Here are made-up things, facts about them, and rows of numbers that follow some of those facts. Name the thing behind each unnamed row.

Named rows:
[  1   1   0 -18  -3   2   0  -4   5  -9   4   1   1   1   2   0   2  -7
   1  -6  -7   0   7  -3  -8   4  -1]: migrum
[  8 -12  -1   3 -16   1   2 -11 -10   2 -20  10  12   7  -7   2  11  -7
   0  -2   1   4   4 -11  10   9  -4]: flaflustan
[-10  -6   5  -3  25 -12   1 -12 -20  14   3  16  -2   1  14   7  -8  12
  18   5   9  -2  -8 -13   0   4 -10]: zate
[  1   1  -2  15  14 -20 -28   0   5   4 -13  -1  -9  21  32  -1   6  27
  -9 -14  30 -26 -13 -23 -13 -21  -4]: floflus
[ -4  -1   7  22  17  -5   6   3  -5   7 -10   0 -15   0  -5   5  -9   2
   2   5   5   3   6  12  10 -13   3]: lastus
[  0   2   0  11  -4   1   8  -3  -5   6  -4  -2 -11   2  -4   6 -11   6
  -3  -4   1   2   2   3   6 -12   5]: faklusos
[  9  -5   6   7 -11  -3 -16   1 -10  -5   7  -2  12  -7 -17   8   2 -10
  11   4 -15  13   4   3  11   7  -5]: brila
[ 0  0 -5  0 -1  1  6  6 -3  3 -6  1 -1 -5  4  4 -5  3 -2  9 -4  2 -2  5
  3 -6 -5]: trosul
[ -4   7   3 -10  12  -4  -9  -2  -4   2  11   0  -4   0   7   7 -14  13
  14  -3  -2   1  -9   1  -3   2  -3]: mulur
[  2  -8 -12   9 -12   7 -18   3   1  -1 -14 -13  22   1  -6  -6  -5  -5
  10  12  -7   5  11   4   5  -8   3]: zevol
[  3  -2  -4 -11  -7   3   5   3   0  -6  -7  -1  -2   0   6   5  -5   2
  -2  -2  -8   0   5   4  -6  -3  -6]: tredavo
[ -6   4  -7 -17   3  -4 -11   6  -2   3   4  -4   5  -2  22  11 -36  15
  16   8 -13   2   6  13 -14 -10   3]: tavin
[ 1  1 -3 -2  1  3 -2 -2  1 -2 -3 -4 -2  2 -4  0  0  1  1 -8 -2  0 -6 -4
  3  0 -2]: pimuk
[-16  -8 -12  11  16  16   7   1  -9   5   3   4   0  -6  -4  -4   1   4
  12  14  -9   4  -1  -1   2   2 -13]: grelan
[ -8   6   5  -8  16  -8  10   1  -1   3   9   6 -11  -1  11   4  -9   8
   1   0  -1  -2  -6   2  -9  -4   0]: duso
[ -8  -3  -5   9   0  -2  -9   2   5   9   1  -9  -4  -5  -5 -10   6   8
   3   0   6  -7  -9  -7  13  17   1]: flifin
[  6  15   4 -18  -7  -2   1  -9  -4   0  10  -3  -7   8  10  15 -21  26
   5 -12 -10  -5 -12 -23 -15  -3  -8]: dradam
[ -2   4   6   7  18   9 -13   5   9  -1 -15  -2   1   7  -6  -4   6   5
   9   0   9   2  -6   8  13   7  -3]: deloplom
[  3   0 -10  19   1   7 -28   3  -2   0   1  -1   5   0   5  -4  14   7
   5  -6  19  -2 -15   3  -1  -5  -3]: gedan
[  4   3  -4 -29   0   4  33  -2 -13   8   3  24 -15 -12  14  17  -6   1
  -3  -3   8   3 -14  16  -7   3  -3]: klasto
[-6  3  4 13  8  3 -4 -2  0  5 -1 -1 -1  4 -6 -1 -1  5  6  6  8  0 -8  3
 10 -2 -4]: vobru

Facts:
ρ: refers to; Θ: uses; Φ: points at
vobru ρ plegristel; brestadrur ρ dradam; fudrim ρ degen; gedan ρ zekle
limer ρ rili; dranika ρ skeflitron; plasti ρ stupir; kefluskim ρ duso
floflus ρ flegik; kurum ρ migrum; draskis ρ bodin; muzir ρ deve
vitripek ρ draskis; toros ρ loga; zekle ρ fleze; kluba ρ mogra
romes ρ rubas; fleze ρ tabrus; tiskemil ρ stigrer; tragru ρ koza
geskar ρ zevol; mifler ρ fudrim; zevol ρ tredavo; peston ρ skadi
koba ρ tibrek; trosul ρ dranika; grelan ρ vula; skedor ρ brestadrur
mogu ρ sezol; flosunu ρ teziplu; voplo ρ botronum; trugra ρ dreta
zigupul ρ mefle; putus ρ flatul; bodin ρ drotu; stuso ρ trosul
deze ρ papan; botronum ρ tiskemil; koza ρ festuk; lagam ρ demu
tumok ρ leflek; drebi ρ litrin; faklusos ρ filin; labrel ρ drubram
digal ρ deze; fledek ρ kisku; rubas ρ rakleril; bratre ρ geskoru
tretrakos ρ fledek; zate ρ zisto; stupir ρ druvosak; stigrer ρ koba
duso ρ romes; sosi ρ boflon; drogrin ρ mogu; geskoru ρ drogrin
leflek ρ grigru; deloplom ρ kliska; nibrufak ρ stoflem; flifin ρ pebatan
stibru ρ girik; lastus ρ faklusos; druvosak ρ dogrik; dogrik ρ grodestun
flatul ρ muzir; tutron ρ toros; kisku ρ vagu; vabrilal ρ brutrufu
skago ρ klasto; drubram ρ stibru; kidrutes ρ sosi; skeflitron ρ tavin
mefle ρ drebi; kagra ρ labrel; sezol ρ gatun; triflevok ρ trerabom
limer Θ drubram; limer Θ zekle; tratral Θ fopon; kefluskim Θ dranika
floflus Θ grasa; klasto Θ dreta; kurum Θ pligre; mazil Θ brila
kluba Θ zisto; kluba Θ boflon; romes Θ rakleril; tiskemil Θ brestadrur
tiskemil Θ brila; geskar Θ platar; peston Θ mogra; peston Θ festuk
koba Θ plodi; koba Θ papan; drotu Θ flegik; golek Θ nuber
golek Θ filin; mulur Θ plegristel; grigru Θ futru; putus Θ sosi
putus Θ stoflem; putus Θ girik; putus Θ plaklo; bodin Θ platar
mubres Θ fefi; saplem Θ trerabom; saplem Θ nuber; saplem Θ toros
koza Θ fledek; koza Θ rakleril; koza Θ digal; koza Θ plaklo
lagam Θ mogra; tumok Θ plaklo; maza Θ vite; maza Θ mogra
tavin Θ drogrin; radan Θ trugra; maflo Θ goplo; maflo Θ boflos
graflam Θ geskoru; graflam Θ girik; zate Θ loga; zate Θ druvosak
grodestun Θ bitra; grodestun Θ bratre; grodestun Θ tragru; degen Θ vudro
degen Θ flaflustan; degen Θ goplo; duso Θ zekle; duso Θ plaklo
mefik Θ trakluko; tabrus Θ stuso; vula Θ skago; vula Θ zevol
nibrufak Θ skadi; dradam Θ loga; vagu Θ stistu; vabrilal Θ zekle
skeflitron Θ fleze; gropal Θ tresta; gropal Θ digal; gropal Θ pligre
kagra Θ vite; kagra Θ futru; kagra Θ boflos; flitrozin Θ neplutror
flitrozin Θ brila; sezol Θ mogra; triflevok Θ skirom; stostin Θ litrin
pebatan Φ trugra; limer Φ fafoler; limer Φ grigru; flegik Φ gedan
flegik Φ floflus; loga Φ maza; loga Φ pligre; loga Φ dradam
brumen Φ stostin; brumen Φ kliska; klasto Φ brustek; plaklo Φ stistu
plaklo Φ gedan; platar Φ flitrozin; girik Φ stoflem; romes Φ pimuk
mifler Φ tragru; skirom Φ ranol; skirom Φ radan; peston Φ deve
peston Φ flifin; trosul Φ demu; drotu Φ dranika; plegristel Φ pema
plegristel Φ brestadrur; plegristel Φ geskar; voplo Φ floflus; voplo Φ zogre
papan Φ faklusos; putus Φ brustek; putus Φ flaflustan; drafem Φ gropal
drafem Φ zigupul; dreta Φ gedan; dreta Φ kagra; dreta Φ gatun
koza Φ mubres; tumok Φ stuso; trakluko Φ teziplu; tavin Φ pimuk
tavin Φ filin; digal Φ boflon; graflam Φ brestadrur; bratre Φ lonokim
tretrakos Φ dragir; tretrakos Φ geskar; tretrakos Φ labrel; zate Φ flaflustan
stupir Φ zisto; stigrer Φ biplom; stigrer Φ brustek; stigrer Φ gropal
tresta Φ tratral; duso Φ sezol; duso Φ skadi; mefik Φ deloplom
mefik Φ ranol; vula Φ dradam; lastus Φ radan; vabrilal Φ grigru
trerabom Φ zevol; skago Φ geskar; skago Φ flifin; drubram Φ lonokim
mefle Φ maflo; fopon Φ triflevok; fopon Φ rili; grudesu Φ pligre
lufli Φ druvosak

Name these rows:
No name comes twice in this set of rows, the named rows included.
[ 11  -9  -6   9 -24  -9  -9  13  13 -13 -14  -2  13   9  20  -2  17 -14
 -24  -3  14 -16  19   0 -21 -21  12]	flegik
[ -7 -12 -11  21 -14  -7  -9   8  -2  11  -2 -12  15 -12  -4 -12  -4  -1
   9  27  -3  -2  13   4  16   6   9]	skago
[ -8   7  -5 -14   9  -5  22  -2   7   4  -7   0 -16   8  22  -4 -17   7
 -15  -5   3 -13  12  -3 -22 -20  10]	drotu
[  2  15   3 -12   4   3   7  -8  -2   5  18  -3  -9   3   5   3 -12  22
   3  -5  -7  -3 -19 -14  -6  -4  -7]	maza
[  0  17  14 -11  10 -11 -20  -6  -6   1  20   0  -4  -1  -4  11 -19   8
  18  -7   3   3 -12  11   6   5   3]	tiskemil
[ -3   3  -3 -21   9   2   2 -15  -7  10  -5  12   0   5  12  -2  -9   6
   6  -9  13   1 -12   0   0   2   0]	gropal
[ -5  -5  -3   4   5 -18  -4  10   5   5  10  -2  -5 -16  10 -12   8   4
   3  18   5  -8  -4  -5   8  12  -1]	tretrakos
[  4   4  23   1 -20  -1   8  -2  -1 -10  18   2  16  11 -12  12  -4  -3
  -1   7 -18  -8  17 -26  -8   3  -6]	loga
[  0  -1   7   9  -8   4  -1  -2  -2  -5   8  -2  12   1 -23  -4   1 -17
   7  -1  -6   7  10   4  10   7   8]	toros
[  9  -5  -3   9 -22 -14 -17  -1  -6   0   2 -14   1  -7 -15   5   0  -2
   9  -1  -9   4   3  -3  20  16   5]	brestadrur
[ -5   2   8  -4  18  -9   6  -5  -7  10   5  20   3  -1  13  -3  -6   5
   6   7  18  -4 -13   2   3  -2   6]	putus
[ -6   4  -3  10  20  -1 -22  -4  -7   2  19   4  -9   0  12   3   8  11
   8 -13  16  -5 -19  -5 -14   1  -3]	kagra
[ -1  -4  -2  -1   9   0  -7   1   3  -1 -17  -5  -9   7  -3  -1  -1   1
   2 -11  -4   6   4   7   7   2   1]	ranol

The same things again, as new rows of numbers:
Known rows:
[ -7   3   8   6   2 -10   2   1  -7   2  -5  -4   4   5   7   5  -7  -4
   1   2  -1  -2  -2  -7  -7  -1  -3  -6  -3   1   4   0   2   4  -6   2
  -2   0   0   6  -9   6  -6]: sosi
[ 11  -2  24  10 -12   5   2  -2   1  -6  -5   3  -4  16  -8  -8   2  32
  -6  -4  26  -2 -13  15 -15 -17 -34 -18  13  -5   9  13   9  19  19   2
 -10 -12 -23   5   0  -4   7]: vabrilal
[-10  -1   4   7   5 -14   5  -2  -7   0  -6  -1   2   3  13  -3  -7 -10
   0   4   4   2   0  -6  -8   1  -2  -3  -2   2   5   6   5   0  -6   1
  -2   9  -3   6 -10   6  -4]: stupir
[ -7   5   7   6   0 -14   0  -1  -3   3 -19   4  12  -1  14 -10  -9   3
   6   1 -13   2  -4   5  -6  -8  -6 -10  -5 -18   2   4   7   1  -2  -1
   1   6  -4  15  -8  19   7]: lastus
[ -4   3   2   7   1 -11   1   1  -7   1  -3  -3   9   3   4   3  -6  -4
   2   7  -3  -3  -1 -11   0   2  -1 -10  -4   4   2  -2  -1   3  -6   3
  -1   1   3   2  -9   3  -2]: drebi
[  3 -12  18  12  -4   2  -6  -5  11 -10   4   8  -4   9   1  -8   0   0
  -3   2  18  11  -6   5  -6   0 -18  -2   3   4   6   0   0  -1  13   4
  -5  -8 -28   1  -1   0  11]: romes
[ 17 -33   7   9 -31  16   7   3 -13 -28   3  17   4  14  13 -16  10  -6
  -1  22  11  13 -10  -6  -5 -18   4 -24   9  -4   5 -15 -27  15 -15  11
   5   3 -10 -22 -10  21  22]: tiskemil
[  0  -4   5   5   2 -16  14   3  -2   6 -14  -9   4   3  14 -12  -4  -2
   2   4  -5  -2  -4   0  -3  -4 -12  -7  -1  -7   5   2   5   0  -4  -1
  -1  12   1   7  -5   7  -4]: plasti
[ -1 -11   7   8  -6   0  -1  -3  15 -10   4   8  -4  13  -2 -10   1 -11
  -7  -1  11   9  -5  12   1   5 -16   5   4  -5   2 -12  -1  -3  12   6
   1  -9 -24   1   6   4  13]: skeflitron
[  2  -3   4   7   1 -18  12   3  -2   6 -13  -9  10   1  13 -12  -4   0
   4   6  -5  -4  -3  -5   0  -3 -13 -11  -2  -4   0  -1   2   0  -2  -7
   0  10   1   5  -8   2  -4]: flosunu
[ 12  -3  13  11   2 -11   0   2  -2   6 -18  -8   6  -3  18  -9   0   5
  10   8 -12   0  -7  -3  -7 -12  -5 -12  -6   1  12   5  -2  -1  -7   3
  -6  13   3   6 -10  11  -6]: tutron
[-18   4   3   4   3  -9  -6  -4  -8  -4   5   4   4   6  -1  18 -11 -14
  -4   1  -1   1   6 -13  -1   6   4   1  -8   5  -1  -5  -2   3  -7   4
   2 -10  -3   6  -6   3  -1]: tredavo
[ -1  -1  -4   7   1 -17   2  -8  -2   2 -12   4   6   0   7   1  -5  -8
   0   9  -2   2   1  -2   1   0   1  -1  -5   4   9  -2   4  -1  -3   9
   0  -3  -1   6  -7   7 -10]: vite
[  7 -12  10   9  -8   3  -7  -3  17  -8   1   5  -2  10   4  -8   4  -3
  -2   7   8  11 -10  10  -1   4 -14   0   1   4   6 -11  -6  -3   8  11
  -1 -10 -22  -4   3   2   5]: tratral
[ -7   1   3   5   2 -11   3   0  -5   1  -6  -3   4   4   9   1  -5  -8
   0   3  -4   0  -1  -7  -4   1  -2  -6  -3   1   4  -1   0   2  -6   4
   0   1   1   6  -8   7  -4]: kaplik
[  1  20  31   4  -1  -2  12   7 -25  11  -6   4  -9  15  -6  24  -2   8
  -9  -4  20  -6   1 -10 -30 -13 -15 -17   9   6  -3  27  18  21  16  -6
 -15 -12   0   9  -6  -1  -8]: plaklo
[  8 -12  11  10  -5   2  -6  -1  13  -9   3   7  -2  10   3 -12   4  -6
  -2   8  10  11  -8   9  -1   2 -14  -1   3   4   7  -9  -3  -3   8   9
  -3  -7 -21  -3  -1   3   8]: mulur
[ -8   0   4   4  -1  -9   2   1   3   2  -7  -8   5   5  10   4  -5  -6
   2   4 -12   0  -4  -6  -3   1  -2  -5  -6   0   3  -8  -4   4  -8   6
   1  -2   3   4  -4   6  -9]: pimuk
[  8 -41   8   4 -31  11  19   1  -4 -28   3  11  -3  19  11 -12   5 -16
  -3  18   8  15  -7  -3  -4 -15  -4 -16   7 -12  -2 -17 -30  12 -12   3
  12  -2 -18 -17  -1  19  17]: flitrozin
[  6 -12  10  10  -5   3  -8  -2  22  -8   5   5   0   9   5 -12   5  -7
  -1   7   6  14 -10   9   2   7 -14   3   0   5   6 -14  -6  -9   9  13
  -2  -9 -23  -5   4   3   9]: maflo
[ -7   2   3   6   3 -11   2   1  -3   1  -4  -2   5   4   9  -2  -4 -10
   1   4  -3   1  -2  -5  -3   3  -2  -4  -4   1   4  -2   1   0  -7   4
  -1   2   0   5  -7   7  -2]: fefi

Name these rows:
No name comes twice in this set of rows, the named rows included.
[ -5  -7   5  -2   9 -12  12   1   5   6 -21  -5 -14  11  21 -14  -6 -15
  -3 -15 -15   3  -8  22 -18 -13  -6   7  -2 -21  13   9   9  -5  -9   4
  -1  14  -2  20   3  30  -6]	grelan
[ -2  -5  12  10  -9   0  -9  -8  10 -14  -3  16   4   4  13 -15  -2  -1
   2  10  15  17  -6  11  -4   6 -13  -6   1   0   4  -1   5  -3  11   4
  -4  -6 -29   1  -3   6  16]	mefik
[ -5  -6  -3  11   9 -14   5  -5 -10   5   3 -12   4   4   1  -1  -4  -7
  -6  -5   5  -6   0 -10  -1  -5  -2   2   1   8  17   5  -7   2 -12   6
  -4   5   6   2 -12   5   5]	grudesu
[ -7  -1   1   2   1 -15  12   4   6   7  -9  -9   6   8   5  -9  -5  -5
   0  -3 -13  -5  -4   5   2  -1 -13  -2  -1 -17  -2 -10   1  -1  -2  -3
   5   3   3  10   3  10  -1]	stuso
[ 22 -13  21   4   3  -4 -20  13  40   0  11  -3   4  10   1 -30  19  -3
   4   2   2   2  -5  27  22  10 -13  14  -8  -6  -8 -28  -5 -11  27   5
   6   4 -21   6  15  -4   9]	geskar
[ -3 -13  12   9  -3   5  -8  -5  12 -15  10   9  -9  12   7  -1  -1 -16
  -5   6  17  16  -4   2  -6   9  -7   3  -1  14  10  -4  -3  -4   5  13
  -4  -8 -27  -5  -1  -1   2]	grodestun
[ -3   0   0   6   4 -17  17   1  -3   4 -12  -8   6   2  20 -20  -6  -4
   1   3   3  -1  -4  -1  -4   1 -12  -9   1  -5   3   5  10  -2  -3  -5
  -1  17   0   7  -8   5  -2]	bratre
[-15   2  -1   3   6 -13   4   0  -9  -1  -4   1   3   5   3   1  -9 -14
  -4  -1   1  -2   5  -1  -2   3  -3  -1  -2  -8   0   1   5   1  -3  -2
   2   1  -2  11  -6   8   4]	trosul
[  7 -43   8   6 -31  12  19   2 -11 -32   4  15  -3  19  10 -16   6 -17
  -4  17  12  14  -6  -6  -5 -18  -3 -18  10 -14  -3 -15 -30  15 -14  -1
  11   3 -18 -18  -3  21  22]	mazil
[ 54 -36  11  17 -13 -23 -10 -30  10  -9 -25  31  -3  -7   0 -14  14  18
   6  22  16   8   7  25   8 -37   4   7  -3   7  20  13  -1   0  22  19
  -7  -5 -23  10  -7  11 -14]	peston
[-16   4   3   7   6  -9  -3  -3 -13  -5   1   2   2   4  10   8  -9 -16
  -2   6   9   4   4 -10  -7   8   6  -3  -5  13   5   5   5   2  -9   8
  -3   0  -3   1 -13   3  -3]	pebatan
[ -7 -10   4   3  -5  -9   9   2 -13  -6  -5   0   4   6  11   1  -6 -12
   0   7  -4   1   1 -10  -4  -6   2 -10  -2  -4   1  -4  -8   7 -14   0
   5   4   2   1 -10  12   0]	neplutror

Now the same things, written a new way:
Named rows:
[-1  6  0  3 -7  2 11  3  0 -1 -3 -6  3  2 -2  2 -1 -2  2  0 -1  0  2  4
  0  0 -2  0 -6  4 -6  5 -1]: vitripek
[  1  -2  -2  -4   5  -2 -10  -3   0   2   0   4  -5  -1   1  -2   1   0
  -4  -1   1  -1  -2   0   3  -1   2  -1   6  -5   4  -2   0]: migrum
[  0   5   0   4  -5  -2   9   4   0  -2  -6 -10   5   3  -3  -5  -4   1
  -1   1  -4   2  -2  13   0   0  -1  -1  -7   0  -3   6   1]: triflevok
[  1   2  -2   1   5  -7 -13   2 -13   2   7   9  -6  -6   3   5   2  -5
  -5   0   5  -1   3 -12  -7   0   5   5   9   2  11 -11   8]: vudro
[  2  -2  -2  -3   4  -4 -13  -1  -2   2   0   1  -5  -2   0  -3   1   1
  -3  -1  -1  -1  -2   0   2   0   3  -1   6  -8   2  -1   0]: rili
[  1  -1  -2  -5   4  -1 -12  -2  -1   3   2   5  -7  -3   1   3   3  -2
   0  -1   2  -3   1  -8   4  -1   2   0   6  -6   0  -1  -2]: fefi
[  3 -16   4  -2  -4   1  -5  -2   6   1  10   6   5  -5   6   3  10   8
  14  -1  -1   0   7 -22  -2   6   0  -1   6  -4  -1  -7  -1]: stoflem
[  2  -2  -2  -3   4  -6 -14   0  -3   2   1  -1  -4  -2   0  -4   1   1
  -2  -1  -2  -1  -2   0   3   1   4  -1   6 -10   3  -1   1]: pimuk
[ -2  -2   0 -10   9   1  -5  -8   2   0   2   8  -3   0   2   9   1  -3
  -3  -3   7   1   5 -14   9  -8   0  -1   7   3  -1  -3   5]: dreta
[  3   1  -1  -7   5   7  -7  -7  -2   0  -4  22  -5  -6   1  12   3  -5
   4  -6   5  -2  -7 -15  -2  -2   2   0  12  -4   3   4  -6]: loga
[  2  -1  -2  -4   3  -3 -13  -1  -4   3   3   2  -7  -4   1   1   3  -1
   0  -2   1  -3   1  -8   4  -1   4   0   7  -9  -1   0   0]: skadi
[  4 -14   4  -2  -5   5  -9  -5   6   1  12   5   7  -4   7   7  14   6
  11  -2  -3   1   5 -29   1   5   0   0   8   6   4  -6  -4]: rakleril
[-1  6  1  3 -6  2 12  3 -1 -2 -3 -6  3  2 -2  1 -1 -2  2  0 -1  0  1  3
  1 -1 -3  0 -6  3 -7  5 -1]: tutron
[ -2   2  -2  -4   8   1 -11  -1   8   3  -3   7  -6   4   1  -8   2   3
 -12   4  -2   0  -3  10   3  -4  -3  -3   7  -2  10  -5   0]: mefik
[  1  -1  -2  -5   4  -1 -12  -3  -1   3   2   5  -7  -3   1   3   3  -2
  -1  -2   2  -3   1  -8   4  -2   2   0   7  -7   0  -1  -2]: plodi
[ -1   9  -2  -2 -18   2  18  -2  19  -1  -3 -10 -10  -3   1  -6  -2  -9
   9   2  -2  -2  11 -14   0  -2   0  -2   6   1  -7  14  -2]: toros
[ -1  -4  -2  -2   7  -5 -12  -4   6   0  -8   7  -8   4  -1 -11  -5   4
 -13   2   2   3  -6  20   0   1   1  -5   0 -10   2  -2   3]: grodestun
[  1   1  -2   6   9 -14 -16   3 -13   0   2   4   0  -1   2  -7  -5   1
 -16   4   0   4  -4  10 -15   2   7   4   5   3  23 -13  15]: maflo
[-3  5  2  3  1 10 14  0  9 -3 -2 -5  3  0 -1  3 -5 -4 -7  3  4  1  4  8
  1  4 -8  4 -7  8 -7  1 -9]: tretrakos
[  0  -2  -1  -4   7  -2 -12  -3   3   1  -3   4  -4   2  -1  -7  -2   2
  -8   1  -1   1  -6   9   2   0   2  -2   4  -5   7  -1   1]: tabrus
[ -1   3   2  -1  -5  -6  13   2  -4  -4  -1 -17  10   1  -3   4  -4  -1
   5  -4   0   4   6  -3   8  -4   1   0  -8   3 -12   7  10]: gedan

Which thing is each row?
No name comes twice in this set of rows, the named rows included.
[ -3   1  -2   3  -3   2  14  -3   2  -2  -4  -3  -1  10  -4  -8  -7   0
  -1   3  -2   1  -9  19  -2  -2  -1  -3 -15   9   1   6  -3]	zate
[  0   1  -4 -10  -6   1  -3  -9  23   2   0   3 -19  -5   5  -9   0  -7
   1   2   0  -2   7 -17   2  -3   3  -3  18  -5   4   6  -1]	trerabom
[ -2  -8  -4  -4   6  -1  -8  -9   0   2   3   7 -10   7   0  -8  -5   1
  -4   2   2  -1 -11  11  -1  -3   5  -3  -6   2   8  -1  -2]	klasto
[  0   8   0   2  -9   3  10   4  -2  -1  -1  -5   0  -1  -2   6   2  -4
   4  -1   1  -1   4  -4   2   0  -1   1  -5   3 -11   5  -3]	fleze
[  1  -1   0  -3  16   2 -20   3 -25   4   3   9   2   1  -4  15   6   2
  -4  -6   4  -4 -10   4  11  -3  -1   3  -5  -8  -8  -7  -6]	neplutror
[  1  -3  -4   2   1 -11 -15   0 -21   3  13   4 -10  -3   2   2  -1  -5
   2   0   5  -3   0 -10 -10   0  12   5  -1   2   8  -9   7]	flaflustan
[-1 -6  6  5 -9  7 19  1 13 -3 -1  0 14  4  1 -2  3  9  8  3 -5  4  2  1
 -6  4 -7 -4 -7 10  1 -1 -2]	vabrilal
[ -1 -12   8   7 -10   7  23   0  18  -5  -3  -1  20   7   2  -7   2  13
   7   5  -7   7  -1   9  -9   6  -9  -6 -10  12   4  -2   0]	koza
[ -1   0  -1   4  11 -10 -13   1  -7   0  -1   6   0   1   1  -9  -6   2
 -16   4   0   4  -7  15 -12   1   5   2   4   4  22 -11  12]	degen
[ -2   3  -2  -5   3   3 -11   0   3   5   2   8 -10   0   2   1   7  -1
  -5   2   1  -4   3  -8   5  -4  -2  -1  10  -3   3  -6  -2]	skirom
[-1 -2  0 -5 12  7 -9 -6  8  1  4  5 -6 -5  3  3 -1 -5 -9  1  7 -2  4 -2
  4  3 -3  5  7 -2 -1 -5 -9]	plegristel

